Here is a tiny trained network, its code and every weight. The questions are about switching its units off for an input and a class, where a switched-off unit gives its printed mean instead of its output.

import numpy as np


def w(rows, s, z=0):
    codes = np.array(rows[::2]) - 128.0
    scale = np.full(codes.shape[1], s)
    scale[-1] = z or s
    return codes * scale


def f(y):
    return y / 2 * (1 + np.tanh(0.7978845608 * (y + 0.044715 * y**3)))


def log_softmax(a):
    a = a - a.max(-1, keepdims=True)
    return a - np.log(np.exp(a).sum(-1, keepdims=True))


def net(x, mask):
    res = np.array(x, float).reshape(1, 5) / 4 @ E
    y = f(res @ A[0][:, :-1].T + A[0][:, -1])
    res = res + np.where(mask, y, B[0][:, -1]) @ B[0][:, :-1]
    return log_softmax(res[-1] @ U[:, :-1].T + U[:, -1])


A, B = {}, {}
E = w([
[53,128,1,122,97,134,194],'x0',
[77,159,117,133,129,215,34],'x1',
[140,19,115,150,50,131,79],'x2',
[123,183,159,39,26,108,117],'x3',
[110,123,148,136,125,132,137],'x4',
],0.01)
A[0] = w([
[128,87,112,116,111,112,90,111],'neuron 1',
[152,49,117,150,74,165,102,82],'neuron 2',
[172,36,120,120,60,128,92,139],'neuron 3',
[119,236,134,101,168,116,134,74],'neuron 4',
[119,193,155,67,50,127,131,64],'neuron 5',
[122,147,110,157,102,132,83,94],'neuron 6',
[48,190,118,108,142,222,6,69],'neuron 7',
[132,177,152,105,181,123,180,91],'neuron 8',
[138,149,158,108,115,98,168,56],'neuron 9',
[204,88,146,91,128,45,242,65],'neuron 10',
[150,126,150,116,109,72,189,97],'neuron 11',
[117,244,143,127,199,165,168,58],'neuron 12',
[132,164,148,92,162,134,180,165],'neuron 13',
[141,101,143,130,123,157,175,3],'neuron 14',
[43,145,10,119,76,148,193,79],'neuron 15',
[94,68,150,119,92,119,121,124],'neuron 16',
[131,161,151,102,71,135,138,57],'neuron 17',
[214,151,244,135,148,117,66,95],'neuron 18',
[121,172,146,76,56,130,132,54],'neuron 19',
[128,73,105,187,232,159,134,62],'neuron 20',
[151,116,174,100,153,138,79,94],'neuron 21',
[119,149,136,106,58,99,96,72],'neuron 22',
],0.013,0.0029)
B[0] = w([
[93,133,135,131,100,109,119,154],'neuron 1',
[79,135,98,90,67,88,104,188],'neuron 2',
[46,124,97,116,47,83,112,208],'neuron 3',
[51,119,125,124,65,85,130,186],'neuron 4',
[154,96,45,150,210,127,77,202],'neuron 5',
[113,132,132,163,120,119,161,149],'neuron 6',
[225,137,161,248,45,188,183,246],'neuron 7',
[88,130,103,99,66,115,99,170],'neuron 8',
[122,110,125,160,122,125,115,153],'neuron 9',
[176,146,177,235,77,210,155,217],'neuron 10',
[183,137,116,170,105,152,141,174],'neuron 11',
[68,107,86,98,57,77,83,202],'neuron 12',
[110,112,109,111,99,91,130,166],'neuron 13',
[150,165,110,128,115,141,109,128],'neuron 14',
[129,174,254,17,204,140,196,248],'neuron 15',
[111,149,92,115,99,91,131,163],'neuron 16',
[133,97,107,144,182,127,91,164],'neuron 17',
[121,175,194,16,200,138,206,229],'neuron 18',
[159,103,87,143,199,128,68,187],'neuron 19',
[171,85,44,154,234,120,43,201],'neuron 20',
[124,134,184,102,170,151,165,170],'neuron 21',
[127,90,96,151,167,122,96,174],'neuron 22',
],0.018,0.016)
U = w([
[141,155,195,2,181,140,207,54],'0',
[206,130,144,205,38,199,182,250],'1',
[56,110,88,68,29,59,119,35],'2',
[185,66,51,115,236,128,59,196],'3',
],0.0089,0.0015)

Each question gives the input, the list of numbers given to net, and the class t.
The units are the neurons (one row each of A and B). Each row of codes is followed by its name. A weight is (code - 128) times the scale printed after its matrix; where a second scale follows, it is the last column's (A, B and U).
mask holds one flag per neuron, in row order. A switched-off neuron (its flag False) gives its mean, the last column of its row in B, instead of its output. The means were averaged over made-up inputs and are rounded, as every weight is.
A unit's drop is (log p(t) with every unit on - log p(t) with that unit switched off) / (log p(t) with every unit on - log p(t) with every unit switched off).
The circuit of an input: a set's keep is (log p(t) with only the set's units on - log p(t) with every unit switched off) / (log p(t) with every unit on - log p(t) with every unit switched off). Starting from the 12 units with the biggest drops (on a tie, the unit counted first), units are removed one at a time, each time the one whose removal leaves the highest keep (on an exact tie, the one counted first), for as long as the keep stays at least 0.8.
circuit, biggest first: the units of the circuit, biggest drop first
unit that matters most: the unit with the biggest drop
top k neurons: the k neurons with the biggest drops, biggest first
drop when u is switched off: that unit's drop, to one decimal
input [5,-3,-1,7,-1], class 3: circuit, biggest first -> [neuron 5]
input [2,3,0,-4,-3], class 3: top 2 neurons -> [neuron 20; neuron 10]
input [5,-4,8,-8,4], class 2: top 4 neurons -> [neuron 3; neuron 2; neuron 5; neuron 19]
input [6,2,-2,-6,6], class 0: top 3 neurons -> [neuron 15; neuron 5; neuron 19]
input [6,-8,-8,6,-8], class 1: top 2 neurons -> [neuron 10; neuron 11]
input [6,-4,6,7,-4], class 3: top 3 neurons -> [neuron 5; neuron 18; neuron 19]
input [-3,2,0,-4,-2], class 3: top 2 neurons -> [neuron 15; neuron 20]
input [6,-6,6,2,1], class 0: top 3 neurons -> [neuron 15; neuron 7; neuron 12]
input [0,-5,-6,3,8], class 2: top 2 neurons -> [neuron 7; neuron 12]
input [-3,4,-4,-2,-6], class 1: top 4 neurons -> [neuron 15; neuron 7; neuron 3; neuron 2]
input [7,-1,4,7,4], class 0: top 2 neurons -> [neuron 15; neuron 20]
input [-5,2,5,5,5], class 0: top 3 neurons -> [neuron 18; neuron 20; neuron 12]
input [5,0,-4,6,-8], class 3: top 2 neurons -> [neuron 5; neuron 18]
input [3,3,5,-8,8], class 3: unit that matters most -> neuron 20
input [7,-8,-2,6,-6], class 1: top 4 neurons -> [neuron 10; neuron 18; neuron 11; neuron 9]
input [8,1,7,8,-1], class 0: top 2 neurons -> [neuron 15; neuron 20]
input [6,-7,-4,3,0], class 1: top 2 neurons -> [neuron 10; neuron 18]
input [0,-7,-1,-5,0], class 1: drop when neuron 10 is switched off -> 6.0
input [8,3,4,-8,-3], class 0: drop when neuron 15 is switched off -> 5.4
input [-4,-2,-6,1,1], class 2: unit that matters most -> neuron 15
input [0,-6,1,-8,3], class 3: drop when neuron 20 is switched off -> 8.3
input [-5,8,-3,-8,-8], class 1: drop when neuron 17 is switched off -> 0.5
